Below is a small trained network, with its code and all its weights. Each question gives an input and a target symbol and asks what happens when units are switched off, that is, made to give their printed mean instead of their output.

import numpy as np


def w(rows, s, z=0):
    codes = np.array(rows[::2]) - 128.0
    scale = np.full(codes.shape[1], s)
    scale[-1] = z or s
    return codes * scale


def f(y):
    return np.maximum(y, 0)


def softmax(a):
    e = np.exp(a - a.max(-1, keepdims=True))
    return e / e.sum(-1, keepdims=True)


def log_softmax(a):
    a = a - a.max(-1, keepdims=True)
    return a - np.log(np.exp(a).sum(-1, keepdims=True))


def net(x, mask):
    ids = ['αηθτφω'.index(c) for c in x.split()]
    T = len(ids)
    res = E[ids] + P[:T]
    u = 0
    for l in range(2):
        r = res
        for j in range(3):
            rows = slice(4 * j, 4 * j + 4)
            q, k, v = (r @ M[l][rows].T for M in (Q, K, V))
            z = softmax(np.where(np.tri(T) > 0, q @ k.T / 4**0.5, -1e9)) @ v
            o = O[l][rows]
            res = res + np.where(mask[u + j], z, o[:, -1]) @ o[:, :-1]
        u += 3
        y = f(res @ A[l][:, :-1].T + A[l][:, -1])
        res = res + np.where(mask[u : u + 12], y, B[l][:, -1]) @ B[l][:, :-1]
        u += 12
    return log_softmax(res[-1] @ U[:, :-1].T + U[:, -1])


Q, K, V, O, A, B = {}, {}, {}, {}, {}, {}
E = w([
[157,138,92,150,103,150,154,187],'α',
[160,154,178,182,117,86,168,153],'η',
[179,196,131,144,4,155,127,178],'θ',
[140,79,175,121,181,114,81,126],'τ',
[139,233,86,219,231,118,124,134],'φ',
[130,153,142,26,117,164,168,102],'ω',
],0.022)
P = w([
[24,151,52,145,1,38,35,88],'0',
[36,146,151,161,99,79,137,162],'1',
[84,110,167,140,142,130,179,174],'2',
[136,97,174,105,170,155,182,183],'3',
[190,91,177,52,188,152,157,195],'4',
[242,111,192,5,184,130,131,186],'5',
],0.0092)
Q[0] = w([
[234,178,220,76,139,169,176,205],'0.h0',
[127,135,192,80,157,143,49,136],'0.h0',
[216,185,130,114,92,44,88,67],'0.h0',
[149,102,171,100,77,201,240,102],'0.h0',
[67,94,192,84,94,111,71,52],'0.h1',
[87,193,108,162,76,118,160,80],'0.h1',
[17,32,40,123,51,49,133,29],'0.h1',
[75,106,24,150,93,116,69,82],'0.h1',
[85,109,85,180,109,42,232,153],'0.h2',
[44,200,126,52,49,18,21,73],'0.h2',
[129,87,254,158,76,142,154,243],'0.h2',
[233,148,103,62,109,80,105,194],'0.h2',
],0.0073)
K[0] = w([
[192,110,187,122,188,204,141,186],'0.h0',
[225,157,101,87,156,101,179,113],'0.h0',
[153,129,49,80,141,98,58,97],'0.h0',
[200,79,153,133,98,183,96,137],'0.h0',
[167,128,101,183,93,19,126,141],'0.h1',
[2,86,85,102,143,166,132,115],'0.h1',
[15,93,103,160,75,13,110,104],'0.h1',
[73,194,115,117,52,104,107,74],'0.h1',
[32,92,127,119,108,85,115,135],'0.h2',
[207,139,76,79,120,29,111,117],'0.h2',
[177,105,217,60,150,134,160,191],'0.h2',
[210,77,129,143,154,180,151,81],'0.h2',
],0.0089)
V[0] = w([
[58,167,157,100,93,88,93,149],'0.h0',
[191,13,104,100,158,44,77,77],'0.h0',
[152,172,106,63,159,166,150,155],'0.h0',
[165,155,165,90,126,115,123,127],'0.h0',
[172,131,107,90,129,81,193,187],'0.h1',
[88,155,202,70,153,155,78,117],'0.h1',
[162,103,125,157,99,130,100,94],'0.h1',
[124,185,194,129,140,202,108,157],'0.h1',
[161,165,205,132,173,165,90,149],'0.h2',
[115,161,83,171,148,120,123,141],'0.h2',
[160,201,140,122,156,196,101,2],'0.h2',
[158,80,127,154,114,178,156,178],'0.h2',
],0.0084)
O[0] = w([
[66,36,53,197,91,140,43,94,201],'0.h0',
[106,149,213,163,152,253,143,122,3],'0.h0',
[142,126,117,201,149,53,193,73,217],'0.h0',
[213,55,98,137,169,200,117,86,213],'0.h0',
[152,241,141,130,72,25,137,190,208],'0.h1',
[110,199,147,181,102,206,207,111,211],'0.h1',
[105,117,73,105,192,85,101,76,61],'0.h1',
[164,151,185,124,108,140,149,101,214],'0.h1',
[194,166,145,72,112,141,63,130,193],'0.h2',
[118,209,116,21,90,66,186,222,81],'0.h2',
[102,188,143,140,134,95,172,202,94],'0.h2',
[132,165,110,132,197,130,64,124,101],'0.h2',
],0.0054,0.0048)
A[0] = w([
[146,40,129,149,240,86,162,104,151],'0.n0',
[103,143,156,132,222,110,197,171,1],'0.n1',
[128,78,212,29,103,111,214,144,187],'0.n2',
[164,171,81,193,152,52,150,31,136],'0.n3',
[117,233,169,95,53,61,103,86,160],'0.n4',
[91,161,238,132,81,74,49,66,152],'0.n5',
[67,116,141,147,230,132,239,189,87],'0.n6',
[65,150,3,128,143,139,50,92,117],'0.n7',
[181,82,63,188,162,203,85,202,189],'0.n8',
[105,154,77,208,166,113,119,60,46],'0.n9',
[181,117,28,98,158,197,132,116,117],'0.n10',
[108,33,175,70,237,102,30,99,160],'0.n11',
],0.0062,0.0054)
B[0] = w([
[110,190,143,194,116,87,115,143,175],'0.n0',
[126,180,134,64,80,120,198,103,144],'0.n1',
[146,105,84,205,134,108,157,20,253],'0.n2',
[137,133,170,114,134,254,123,171,182],'0.n3',
[70,115,93,104,168,73,145,73,237],'0.n4',
[134,66,86,136,156,79,136,112,184],'0.n5',
[119,150,188,96,31,170,136,73,155],'0.n6',
[92,74,178,149,170,184,121,149,171],'0.n7',
[178,181,108,204,77,177,216,192,185],'0.n8',
[70,140,56,102,155,182,23,113,138],'0.n9',
[175,97,113,155,125,176,184,121,145],'0.n10',
[123,198,84,129,55,53,183,85,207],'0.n11',
],0.007,0.0077)
Q[1] = w([
[98,183,113,38,138,79,100,52],'1.h0',
[125,166,122,167,219,77,173,103],'1.h0',
[212,64,2,106,147,75,159,105],'1.h0',
[164,222,70,96,142,161,174,105],'1.h0',
[160,170,145,128,73,169,137,114],'1.h1',
[187,115,94,158,140,125,101,84],'1.h1',
[156,199,123,199,123,59,110,133],'1.h1',
[73,101,179,89,75,147,126,168],'1.h1',
[175,146,140,166,241,35,141,150],'1.h2',
[128,226,166,78,148,152,103,62],'1.h2',
[169,220,136,176,44,82,199,81],'1.h2',
[82,175,203,83,75,45,176,145],'1.h2',
],0.0081)
K[1] = w([
[158,102,133,126,147,119,113,179],'1.h0',
[209,138,105,97,90,140,147,146],'1.h0',
[166,187,218,97,110,93,92,161],'1.h0',
[236,136,183,127,138,119,115,88],'1.h0',
[160,148,143,145,200,113,137,94],'1.h1',
[201,102,149,112,123,132,142,161],'1.h1',
[163,116,118,67,123,149,146,107],'1.h1',
[90,96,102,171,165,154,114,136],'1.h1',
[113,171,133,82,92,106,106,155],'1.h2',
[187,177,101,129,150,124,110,141],'1.h2',
[123,255,149,64,240,158,176,163],'1.h2',
[113,132,118,131,164,163,105,194],'1.h2',
],0.01)
V[1] = w([
[100,102,205,39,185,153,205,203],'1.h0',
[159,174,239,207,145,75,116,151],'1.h0',
[75,242,89,109,53,172,130,107],'1.h0',
[29,103,111,135,217,111,147,76],'1.h0',
[107,143,77,25,135,176,107,129],'1.h1',
[73,142,73,131,97,188,131,92],'1.h1',
[203,150,201,138,9,112,85,177],'1.h1',
[184,99,101,12,139,158,158,36],'1.h1',
[22,131,119,70,158,112,55,117],'1.h2',
[134,182,103,252,179,199,79,80],'1.h2',
[142,128,95,176,126,148,117,161],'1.h2',
[188,200,114,116,254,201,111,205],'1.h2',
],0.0088)
O[1] = w([
[90,163,158,142,69,2,102,52,2],'1.h0',
[73,142,138,46,53,180,134,93,112],'1.h0',
[211,169,91,163,163,177,121,64,200],'1.h0',
[118,131,136,214,74,149,95,153,148],'1.h0',
[229,126,155,183,177,64,130,169,66],'1.h1',
[171,140,93,126,167,103,188,147,184],'1.h1',
[130,176,152,55,138,161,70,143,85],'1.h1',
[155,132,187,167,90,56,177,182,191],'1.h1',
[163,113,163,119,72,143,68,107,103],'1.h2',
[174,9,95,131,57,176,95,116,182],'1.h2',
[148,98,105,150,165,123,132,92,132],'1.h2',
[139,115,54,217,136,156,70,118,84],'1.h2',
],0.0088,0.0094)
A[1] = w([
[149,65,106,153,46,84,74,152,93],'1.n0',
[165,171,185,100,121,86,112,123,2],'1.n1',
[157,141,94,114,75,125,130,173,154],'1.n2',
[107,133,77,77,153,5,115,125,137],'1.n3',
[95,141,196,145,163,179,147,104,26],'1.n4',
[128,148,163,141,159,52,72,117,100],'1.n5',
[114,108,119,109,140,184,27,129,67],'1.n6',
[33,193,126,105,79,135,140,171,122],'1.n7',
[115,169,89,119,101,96,87,65,75],'1.n8',
[60,189,122,184,153,179,134,181,83],'1.n9',
[123,84,215,31,144,183,139,157,104],'1.n10',
[83,144,100,36,135,67,128,136,219],'1.n11',
],0.011,0.0047)
B[1] = w([
[150,99,93,54,196,175,143,130,207],'1.n0',
[115,21,112,121,160,191,148,157,147],'1.n1',
[111,123,135,161,144,135,99,102,205],'1.n2',
[88,135,110,208,111,254,159,62,159],'1.n3',
[116,50,88,122,132,130,164,100,163],'1.n4',
[113,97,110,109,179,176,113,180,135],'1.n5',
[8,222,149,150,138,77,178,204,206],'1.n6',
[110,52,121,163,88,134,128,100,179],'1.n7',
[102,148,190,161,128,108,125,108,170],'1.n8',
[172,65,160,73,97,130,116,123,196],'1.n9',
[216,143,175,98,113,94,69,88,253],'1.n10',
[82,154,38,69,130,63,144,156,202],'1.n11',
],0.0098,0.011)
U = w([
[138,99,170,178,104,37,168,193,110],'α',
[115,49,67,124,30,10,68,129,153],'η',
[182,120,149,77,225,69,93,136,5],'θ',
[153,200,167,183,76,94,67,61,103],'τ',
[31,90,66,155,208,125,104,155,241],'φ',
[182,2,154,154,90,223,86,68,141],'ω',
],0.0052,0.0033)

Each question gives the input, a string of symbols that net reads in full, and the target symbol t.
The units are the heads (4 rows each of Q, K, V and O) and the neurons (one row each of A and B). Each row of codes is followed by its name. A weight is (code - 128) times the scale printed after its matrix; where a second scale follows, it is the last column's (O, A, B and U).
mask holds one flag per unit, layer by layer, with each layer's heads first. A switched-off unit (its flag False) gives its mean, the last column of its rows in O or B, instead of its output. The means were averaged over made-up inputs and are rounded, as every weight is.
A unit's drop is (log p(t) with every unit on - log p(t) with that unit switched off) / (log p(t) with every unit on - log p(t) with every unit switched off).
The circuit of an input: a set's keep is (log p(t) with only the set's units on - log p(t) with every unit switched off) / (log p(t) with every unit on - log p(t) with every unit switched off). Starting from the 12 units with the biggest drops (on a tie, the unit counted first), units are removed one at a time, each time the one whose removal leaves the highest keep (on an exact tie, the one counted first), for as long as the keep stays at least 0.8.
circuit, biggest first: the units of the circuit, biggest drop first
most important unit: the unit with the biggest drop
top k neurons: the k neurons with the biggest drops, biggest first
top k neurons in layer l: the k neurons of layer l with the biggest drops, biggest first
heads that matter: for each layer, one digit per head in row order, 1 if its drop is at least 0.15 and else 0, layers parted by /
input η ω α, target α: heads that matter => 000 / 011
input ω τ θ, target ω: most important unit => 0.h2
input τ τ φ θ, target φ: heads that matter => 000 / 011
input ω ω θ θ, target θ: circuit, biggest first => [1.h0 0.h0 1.h2]
input θ θ η ω θ, target α: circuit, biggest first => [1.h1 1.h2]
input θ τ α, target ω: top 2 neurons => [1.n9 0.n11]
input τ ω α ω α, target α: circuit, biggest first => [1.h1 0.n8]
input τ θ α η, target φ: heads that matter => 110 / 001
input φ τ ω φ η η, target η: heads that matter => 111 / 110
input τ α η, target φ: circuit, biggest first => [1.h2 1.h1]
input ω φ ω η φ τ, target τ: top 3 neurons => [0.n3 0.n2 0.n11]
input α η φ α, target φ: circuit, biggest first => [1.h1 1.h2 1.n6]
input τ ω ω φ, target ω: heads that matter => 000 / 001
input θ θ α η ω ω, target α: circuit, biggest first => [0.h0 0.n2 1.h1 1.h2]
input τ η η η θ, target η: heads that matter => 000 / 110
input τ τ θ ω, target θ: circuit, biggest first => [1.h0 1.h2 0.h0]
input ω τ τ ω θ, target α: circuit, biggest first => [1.h1 1.h2]
input φ ω ω ω η, target ω: heads that matter => 000 / 001
input α θ θ ω, target θ: circuit, biggest first => [1.h0 1.h2]
input θ φ ω φ θ, target τ: heads that matter => 101 / 101
input φ φ θ ω τ, target α: heads that matter => 001 / 010
input φ ω α, target ω: heads that matter => 000 / 001
input τ θ τ η ω, target η: heads that matter => 000 / 100
input η φ ω θ φ, target θ: heads that matter => 101 / 100
input η η τ η η, target η: circuit, biggest first => [1.h0 1.n11 1.h1 0.h1]
input τ θ α φ η φ, target η: top 2 neurons in layer 0 => [0.n1 0.n3]
input φ θ φ, target θ: circuit, biggest first => [0.h2 1.h0]
input φ φ ω, target τ: top 2 neurons => [0.n2 1.n8]
input ω ω η ω θ η, target θ: circuit, biggest first => [1.h0 1.h2]
input ω τ τ η ω, target η: circuit, biggest first => [1.h0 1.n11]
